Here is a tiny trained network, its code and every weight. The questions are about switching its units off for an input and a class, where a switched-off unit gives its printed mean instead of its output.

import numpy as np


def w(rows, s, z=0):
    codes = np.array(rows[::2]) - 128.0
    scale = np.full(codes.shape[1], s)
    scale[-1] = z or s
    return codes * scale


def norm(h):
    return h / np.sqrt((h * h).mean(-1, keepdims=True) + 1e-5)


def f(y):
    return np.maximum(y, 0)


def log_softmax(a):
    a = a - a.max(-1, keepdims=True)
    return a - np.log(np.exp(a).sum(-1, keepdims=True))


def net(x, mask):
    res = np.array(x, float).reshape(1, 3) / 4 @ E
    u = 0
    for l in range(4):
        y = f(norm(res) @ A[l][:, :-1].T + A[l][:, -1])
        res = res + np.where(mask[u : u + 4], y, B[l][:, -1]) @ B[l][:, :-1]
        u += 4
    return log_softmax(norm(res)[-1] @ U[:, :-1].T + U[:, -1])


A, B = {}, {}
E = w([
[148,239,100,209,99],'x0',
[254,170,143,88,113],'x1',
[174,103,105,173,148],'x2',
],0.0065)
A[0] = w([
[130,135,92,211,67,74],'L0N1',
[37,216,145,1,116,63],'L0N2',
[155,121,89,180,142,2],'L0N3',
[99,182,117,111,21,218],'L0N4',
],0.009,0.0013)
B[0] = w([
[20,131,91,65,204,253],'L0N1',
[210,98,245,139,213,252],'L0N2',
[254,140,60,140,149,192],'L0N3',
[132,170,188,59,218,242],'L0N4',
],0.0059,0.0036)
A[1] = w([
[78,89,160,28,179,252],'L1N1',
[201,151,152,115,72,112],'L1N2',
[158,63,42,230,115,74],'L1N3',
[200,72,2,163,146,57],'L1N4',
],0.007,0.0019)
B[1] = w([
[143,162,30,208,131,254],'L1N1',
[56,141,165,202,85,175],'L1N2',
[170,109,251,191,192,168],'L1N3',
[78,134,254,103,176,189],'L1N4',
],0.0065,0.0061)
A[2] = w([
[196,48,91,121,190,130],'L2N1',
[110,79,254,194,187,64],'L2N2',
[10,147,137,228,53,118],'L2N3',
[218,160,172,85,134,254],'L2N4',
],0.0079,0.0021)
B[2] = w([
[142,185,84,137,161,206],'L2N1',
[158,191,170,172,174,255],'L2N2',
[95,67,182,152,42,170],'L2N3',
[115,2,101,171,95,245],'L2N4',
],0.0086,0.0067)
A[3] = w([
[47,101,159,35,18,58],'L3N1',
[99,39,144,172,87,131],'L3N2',
[130,2,67,138,212,33],'L3N3',
[152,176,68,187,183,252],'L3N4',
],0.0065,0.0024)
B[3] = w([
[62,189,153,180,110,130],'L3N1',
[43,128,146,136,64,177],'L3N2',
[100,255,157,90,82,186],'L3N3',
[82,115,47,16,70,254],'L3N4',
],0.0082,0.0071)
U = w([
[118,203,13,97,41,105],'0',
[208,113,167,209,198,22],'1',
[120,79,99,218,2,247],'2',
],0.0092,0.0015)

Each question gives the input, the list of numbers given to net, and the class t.
The units are the neurons (one row each of A and B). Each row of codes is followed by its name. A weight is (code - 128) times the scale printed after its matrix; where a second scale follows, it is the last column's (A, B and U).
mask holds one flag per neuron, layer by layer. A switched-off neuron (its flag False) gives its mean, the last column of its row in B, instead of its output. The means were averaged over made-up inputs and are rounded, as every weight is.
A unit's drop is (log p(t) with every unit on - log p(t) with that unit switched off) / (log p(t) with every unit on - log p(t) with every unit switched off).
The circuit of an input: a set's keep is (log p(t) with only the set's units on - log p(t) with every unit switched off) / (log p(t) with every unit on - log p(t) with every unit switched off). Starting from the 12 units with the biggest drops (on a tie, the unit counted first), units are removed one at a time, each time the one whose removal leaves the highest keep (on an exact tie, the one counted first), for as long as the keep stays at least 0.8.
circuit, biggest first: the units of the circuit, biggest drop first
k most important neurons: the k neurons with the biggest drops, biggest first
k most important neurons of layer l: the k neurons of layer l with the biggest drops, biggest first
drop of u: that unit's drop, to one decimal
input [-2,7,-3], class 2: circuit, biggest first	[L2N4]
input [-3,5,-4], class 2: 2 most important neurons	[L2N4 L0N1]
input [-5,-5,4], class 0: 2 most important neurons	[L1N2 L2N4]
input [2,-6,6], class 1: circuit, biggest first	[L1N3 L2N2]
input [1,8,6], class 2: 2 most important neurons	[L2N4 L0N2]
input [-5,8,-4], class 2: 4 most important neurons	[L2N4 L0N1 L3N4 L1N2]
input [3,5,4], class 2: circuit, biggest first	[L2N4 L1N1]
input [-5,-3,3], class 0: 2 most important neurons	[L1N2 L2N4]
input [-4,-3,3], class 0: 3 most important neurons	[L1N2 L2N4 L2N1]
input [-4,-3,4], class 0: 2 most important neurons	[L0N3 L1N2]
input [-6,7,-2], class 2: 2 most important neurons of layer 0	[L0N1 L0N4]
input [-7,8,6], class 2: 2 most important neurons	[L0N1 L2N4]
input [6,7,-4], class 2: 2 most important neurons of layer 3	[L3N4 L3N3]
input [-7,4,3], class 0: most important neuron of layer 2	[L2N1]
input [-4,8,5], class 2: 2 most important neurons of layer 1	[L1N3 L1N2]
input [-6,5,6], class 0: 2 most important neurons of layer 0	[L0N3 L0N2]
input [6,-4,-8], class 1: 2 most important neurons of layer 3	[L3N3 L3N2]
input [-8,-6,7], class 0: 2 most important neurons of layer 2	[L2N4 L2N1]
input [-8,-7,6], class 0: 3 most important neurons of layer 1	[L1N2 L1N4 L1N1]
input [-4,7,-3], class 2: most important neuron	[L2N4]
input [-6,-5,6], class 0: 2 most important neurons of layer 1	[L1N2 L1N1]
input [-8,-3,7], class 0: 2 most important neurons of layer 3	[L3N4 L3N3]
input [0,4,-5], class 1: drop of L1N2	0.0
input [-2,5,-1], class 2: drop of L1N2	0.1
input [-2,0,-3], class 1: drop of L0N2	2.2
